Here is a tiny trained network, its code and every weight. The questions are about switching its units off for an input and a target symbol, where a switched-off unit gives its printed mean instead of its output.

import numpy as np


def w(rows, s, z=0):
    codes = np.array(rows[::2]) - 128.0
    scale = np.full(codes.shape[1], s)
    scale[-1] = z or s
    return codes * scale


def f(y):
    return np.maximum(y, 0)


def softmax(a):
    e = np.exp(a - a.max(-1, keepdims=True))
    return e / e.sum(-1, keepdims=True)


def log_softmax(a):
    a = a - a.max(-1, keepdims=True)
    return a - np.log(np.exp(a).sum(-1, keepdims=True))


def net(x, mask):
    ids = ['αγδεζηλμξπστψω'.index(c) for c in x.split()]
    T = len(ids)
    res = E[ids] + P[:T]
    u = 0
    for l in range(3):
        q, k, v = (res @ M[l].T for M in (Q, K, V))
        z = softmax(np.where(np.tri(T) > 0, q @ k.T / 2**0.5, -1e9)) @ v
        res = res + np.where(mask[u], z, O[l][:, -1]) @ O[l][:, :-1]
        u += 1
        y = f(res @ A[l][:, :-1].T + A[l][:, -1])
        res = res + np.where(mask[u : u + 12], y, B[l][:, -1]) @ B[l][:, :-1]
        u += 12
    return log_softmax(res[-1] @ U[:, :-1].T + U[:, -1])


Q, K, V, O, A, B = {}, {}, {}, {}, {}, {}
E = w([
[156,138,141,97,81,134,114,104,148],'α',
[139,123,123,115,109,142,230,107,61],'γ',
[157,144,140,93,79,135,123,106,149],'δ',
[113,76,64,46,133,105,101,83,116],'ε',
[179,78,199,92,189,138,76,139,87],'ζ',
[77,133,201,224,122,207,90,132,164],'η',
[115,133,74,126,151,77,125,143,149],'λ',
[119,176,71,146,189,67,146,171,173],'μ',
[148,132,125,82,82,133,114,90,139],'ξ',
[83,123,50,166,133,230,154,156,105],'π',
[55,46,173,99,200,148,160,49,185],'σ',
[105,137,252,165,122,91,131,28,93],'τ',
[135,225,109,141,149,56,170,133,189],'ψ',
[139,174,107,154,136,86,138,157,167],'ω',
],0.018)
P = w([
[235,34,68,163,42,99,95,179,148],'0',
[77,151,136,2,53,139,13,132,63],'1',
[208,126,79,159,101,118,92,101,167],'2',
[79,164,171,29,71,136,50,163,81],'3',
[181,133,72,160,144,107,123,86,150],'4',
[71,153,178,46,102,128,79,180,85],'5',
[168,136,70,172,167,105,151,77,132],'6',
[46,130,177,96,99,117,94,196,51],'7',
[166,140,94,172,180,122,175,77,135],'8',
[40,133,189,115,112,121,121,202,50],'9',
[163,149,110,191,190,136,192,80,132],'10',
[63,141,210,79,143,145,165,226,85],'11',
[161,145,122,198,203,153,213,83,132],'12',
[54,145,234,86,165,151,191,233,91],'13',
],0.0092)
Q[0] = w([
[113,186,25,90,74,14,1,129,149],'L0H1',
[130,35,157,138,117,253,97,59,42],'L0H1',
],0.0034)
K[0] = w([
[187,146,76,173,148,97,33,121,82],'L0H1',
[117,3,162,159,158,178,157,165,91],'L0H1',
],0.0034)
V[0] = w([
[3,119,158,113,182,161,179,135,137],'L0H1',
[118,129,101,134,84,81,114,104,196],'L0H1',
],0.0054)
O[0] = w([
[156,189,162,192,147,179,154,115,64,5],'L0H1',
[145,160,50,2,113,135,84,116,212,202],'L0H1',
],0.0092,0.0014)
A[0] = w([
[59,215,148,39,122,156,152,186,154,155],'L0N1',
[151,100,116,63,143,143,172,167,66,122],'L0N2',
[136,64,123,167,144,85,183,210,202,104],'L0N3',
[166,99,141,120,143,89,105,149,153,3],'L0N4',
[89,84,235,92,178,58,197,125,155,19],'L0N5',
[167,127,145,99,72,138,172,133,111,98],'L0N6',
[214,92,170,67,134,2,205,93,89,186],'L0N7',
[97,170,157,77,123,64,145,180,92,131],'L0N8',
[143,71,61,132,185,183,112,67,132,139],'L0N9',
[108,160,145,125,48,91,120,200,114,120],'L0N10',
[149,127,67,147,118,124,95,91,103,156],'L0N11',
[211,171,109,175,128,91,98,138,98,129],'L0N12',
],0.0082,0.0033)
B[0] = w([
[24,64,62,166,143,102,112,82,50,236],'L0N1',
[112,191,177,197,22,140,96,140,69,187],'L0N2',
[146,84,176,125,64,104,28,79,133,180],'L0N3',
[19,217,144,149,140,96,151,166,146,146],'L0N4',
[181,14,128,164,69,148,122,117,43,196],'L0N5',
[156,135,94,231,55,101,64,82,121,154],'L0N6',
[133,205,121,246,132,130,13,153,142,253],'L0N7',
[105,86,116,129,50,3,169,122,52,208],'L0N8',
[203,139,191,193,91,133,143,188,198,192],'L0N9',
[53,84,61,110,170,72,75,120,34,181],'L0N10',
[143,147,184,111,121,138,105,106,192,168],'L0N11',
[118,19,126,156,102,138,37,174,137,158],'L0N12',
],0.0057,0.0065)
Q[1] = w([
[234,247,172,76,186,254,173,221,247],'L1H1',
[41,72,139,141,119,110,90,203,19],'L1H1',
],0.0065)
K[1] = w([
[109,148,90,13,6,111,16,135,237],'L1H1',
[115,131,239,225,190,245,150,253,50],'L1H1',
],0.0053)
V[1] = w([
[63,153,112,201,2,169,168,63,159],'L1H1',
[116,189,211,122,148,196,37,199,134],'L1H1',
],0.0061)
O[1] = w([
[10,169,151,181,71,71,159,118,213,253],'L1H1',
[176,149,215,72,162,130,140,200,131,182],'L1H1',
],0.011,0.004)
A[1] = w([
[69,101,134,141,207,93,151,199,209,167],'L1N1',
[138,138,121,204,125,123,130,92,216,183],'L1N2',
[62,100,172,143,183,183,156,51,151,143],'L1N3',
[146,164,97,158,87,131,138,125,120,103],'L1N4',
[163,115,76,142,158,176,113,102,196,109],'L1N5',
[152,147,67,144,215,124,191,87,139,62],'L1N6',
[117,114,97,108,145,157,182,205,104,94],'L1N7',
[123,105,38,141,223,133,198,96,97,110],'L1N8',
[142,47,98,125,58,232,82,95,92,121],'L1N9',
[214,52,126,164,205,149,101,174,165,147],'L1N10',
[111,82,106,143,130,113,202,195,210,57],'L1N11',
[255,114,125,109,202,106,162,143,126,2],'L1N12',
],0.0072,0.0065)
B[1] = w([
[173,83,198,105,38,198,122,98,122,202],'L1N1',
[255,140,118,74,121,143,107,175,106,254],'L1N2',
[170,73,152,193,157,194,157,185,182,175],'L1N3',
[144,162,109,134,151,78,107,166,113,161],'L1N4',
[127,104,215,131,52,114,208,92,161,164],'L1N5',
[27,98,170,94,62,124,176,114,158,132],'L1N6',
[175,129,164,188,80,207,84,176,102,139],'L1N7',
[239,172,44,95,134,156,190,92,130,140],'L1N8',
[102,48,126,175,132,165,17,160,90,167],'L1N9',
[139,190,107,90,51,138,160,24,137,192],'L1N10',
[163,127,105,116,126,176,77,93,56,143],'L1N11',
[8,122,77,125,187,160,146,80,172,149],'L1N12',
],0.0068,0.0092)
Q[2] = w([
[255,109,118,87,224,184,84,203,184],'L2H1',
[114,119,194,78,117,119,60,58,41],'L2H1',
],0.0071)
K[2] = w([
[112,112,96,2,112,91,24,110,201],'L2H1',
[168,106,203,104,157,151,167,132,36],'L2H1',
],0.0082)
V[2] = w([
[116,2,207,139,146,128,152,34,229],'L2H1',
[115,49,63,60,67,230,228,176,152],'L2H1',
],0.005)
O[2] = w([
[98,130,146,255,157,36,70,149,143,94],'L2H1',
[135,104,58,53,78,155,168,208,204,2],'L2H1',
],0.013,0.0038)
A[2] = w([
[87,175,100,161,160,170,108,123,61,54],'L2N1',
[140,157,170,161,141,147,87,132,110,197],'L2N2',
[75,107,152,161,255,90,110,82,137,62],'L2N3',
[88,42,147,117,254,162,127,67,145,37],'L2N4',
[89,138,147,87,163,62,155,198,138,97],'L2N5',
[115,156,74,162,74,109,122,133,183,101],'L2N6',
[178,168,32,91,142,179,211,184,145,2],'L2N7',
[181,190,89,153,130,93,201,52,134,121],'L2N8',
[79,203,154,55,137,143,147,61,82,120],'L2N9',
[58,124,87,105,132,134,232,60,110,31],'L2N10',
[164,189,67,116,165,78,137,221,115,81],'L2N11',
[24,150,69,109,147,160,158,236,99,17],'L2N12',
],0.0095,0.0032)
B[2] = w([
[125,61,118,31,104,131,132,130,168,186],'L2N1',
[138,102,45,61,98,94,133,151,195,253],'L2N2',
[121,98,66,78,187,115,170,153,218,195],'L2N3',
[83,204,83,204,110,138,108,226,98,157],'L2N4',
[143,206,187,45,160,211,99,140,176,159],'L2N5',
[117,138,142,157,233,199,172,110,76,214],'L2N6',
[128,102,218,170,140,33,75,66,144,153],'L2N7',
[130,116,178,67,211,191,73,100,192,199],'L2N8',
[134,116,138,187,159,127,238,129,100,226],'L2N9',
[185,232,96,201,156,128,70,152,110,168],'L2N10',
[148,77,142,200,56,108,2,97,38,146],'L2N11',
[136,132,49,71,83,179,141,178,162,174],'L2N12',
],0.0072,0.011)
U = w([
[101,107,152,103,124,165,99,93,116,8],'α',
[115,167,146,146,93,124,164,101,100,158],'γ',
[103,109,148,105,115,160,100,95,116,2],'δ',
[111,114,151,102,116,152,97,105,114,13],'ε',
[165,103,164,69,162,116,128,182,61,153],'ζ',
[61,153,254,96,143,160,88,133,138,78],'η',
[152,128,93,102,122,135,128,126,112,24],'λ',
[229,149,131,146,75,122,62,119,132,234],'μ',
[97,107,152,102,117,165,93,90,115,2],'ξ',
[127,158,108,71,102,162,166,152,151,89],'π',
[117,132,129,135,192,166,96,159,108,95],'σ',
[113,95,138,89,130,110,171,104,154,93],'τ',
[194,165,135,105,231,180,179,114,194,222],'ψ',
[168,139,86,108,124,125,149,134,116,31],'ω',
],0.008,0.0045)

Each question gives the input, a string of symbols that net reads in full, and the target symbol t.
The units are the heads (2 rows each of Q, K, V and O) and the neurons (one row each of A and B). Each row of codes is followed by its name. A weight is (code - 128) times the scale printed after its matrix; where a second scale follows, it is the last column's (O, A, B and U).
mask holds one flag per unit, layer by layer, with each layer's heads first. A switched-off unit (its flag False) gives its mean, the last column of its rows in O or B, instead of its output. The means were averaged over made-up inputs and are rounded, as every weight is.
A unit's drop is (log p(t) with every unit on - log p(t) with that unit switched off) / (log p(t) with every unit on - log p(t) with every unit switched off).
The circuit of an input: a set's keep is (log p(t) with only the set's units on - log p(t) with every unit switched off) / (log p(t) with every unit on - log p(t) with every unit switched off). Starting from the 12 units with the biggest drops (on a tie, the unit counted first), units are removed one at a time, each time the one whose removal leaves the highest keep (on an exact tie, the one counted first), for as long as the keep stays at least 0.8.
circuit, biggest first: the units of the circuit, biggest drop first
unit that matters most: the unit with the biggest drop
top k neurons: the k neurons with the biggest drops, biggest first
k most important neurons of layer l: the k neurons of layer l with the biggest drops, biggest first
input σ π γ λ ξ ψ ψ γ μ π, target π: circuit, biggest first : [L2N12, L2H1]
input σ ω ζ ζ γ η τ δ, target τ: unit that matters most : L2H1
input σ λ μ μ ζ ψ ζ η δ π λ λ τ, target μ: circuit, biggest first : [L1N2, L0N7]
input π μ τ ζ ζ γ τ ζ τ ξ π ψ, target π: circuit, biggest first : [L2H1, L1H1, L0N8]
input α π τ ψ λ δ λ η μ, target μ: circuit, biggest first : [L0N3, L2N9]
input γ ε γ ξ μ τ γ π ψ, target μ: circuit, biggest first : [L1N2, L2N11]
input τ μ π α α ε δ λ, target π: top 2 neurons : [L1N5, L2N12]
input λ δ ξ λ ω η σ, target μ: top 2 neurons : [L0N5, L1N9]
input π ζ τ γ δ μ μ η γ, target ψ: top 2 neurons : [L0N2, L2N8]
input ω ζ γ ψ ξ γ γ ε π σ γ ψ ξ μ, target γ: 3 most important neurons of layer 0 : [L0N2, L0N8, L0N7]
input α ξ γ λ μ γ ζ, target μ: circuit, biggest first : [L0N7, L2N6, L2N9]
input ε γ γ ω α σ γ α ξ ψ ζ, target μ: top 3 neurons : [L0N1, L0N10, L0N8]
input ζ α τ μ α δ, target τ: top 2 neurons : [L0N3, L2N3]
input γ ξ σ ζ π ε ω ω γ ω α ψ η, target μ: circuit, biggest first : [L1N2, L2N6]
input τ μ μ τ π, target μ: unit that matters most : L1N9
input ε λ ψ ζ η δ η μ, target η: circuit, biggest first : [L1H1, L2N5]
input γ γ ψ σ γ ε, target γ: top 4 neurons : [L0N2, L1N9, L2N9, L2N8]
input γ ζ μ ζ ψ ζ γ η ε ε γ, target ψ: top 3 neurons : [L2N8, L0N7, L1N1]
input π α λ γ, target γ: top 3 neurons : [L2N9, L0N2, L2N10]
input σ ξ α ζ, target ζ: circuit, biggest first : [L1H1]
input λ λ η γ λ σ, target σ: top 4 neurons : [L0N5, L2N4, L1N9, L1N2]
input μ τ ζ σ μ ζ γ, target μ: top 2 neurons : [L0N1, L0N8]
input π ω σ δ, target σ: top 2 neurons : [L1N3, L2N6]
input ξ γ ψ τ τ ξ, target τ: top 2 neurons : [L2N3, L0N7]
input γ ψ ξ γ α ξ σ γ γ τ, target τ: top 3 neurons : [L2N3, L0N5, L2N2]
input ζ η λ γ π α ζ λ λ δ ω σ, target σ: top 2 neurons : [L2N4, L0N5]
input ψ ω δ π ω λ γ γ ω ψ, target γ: unit that matters most : L2N9
input ξ γ γ λ, target γ: top 2 neurons : [L2N9, L0N7]
input γ ζ τ ζ τ τ λ, target μ: 2 most important neurons of layer 1 : [L1N1, L1N2]
input σ λ ψ α ζ π η λ, target η: 2 most important neurons of layer 2 : [L2N5, L2N2]
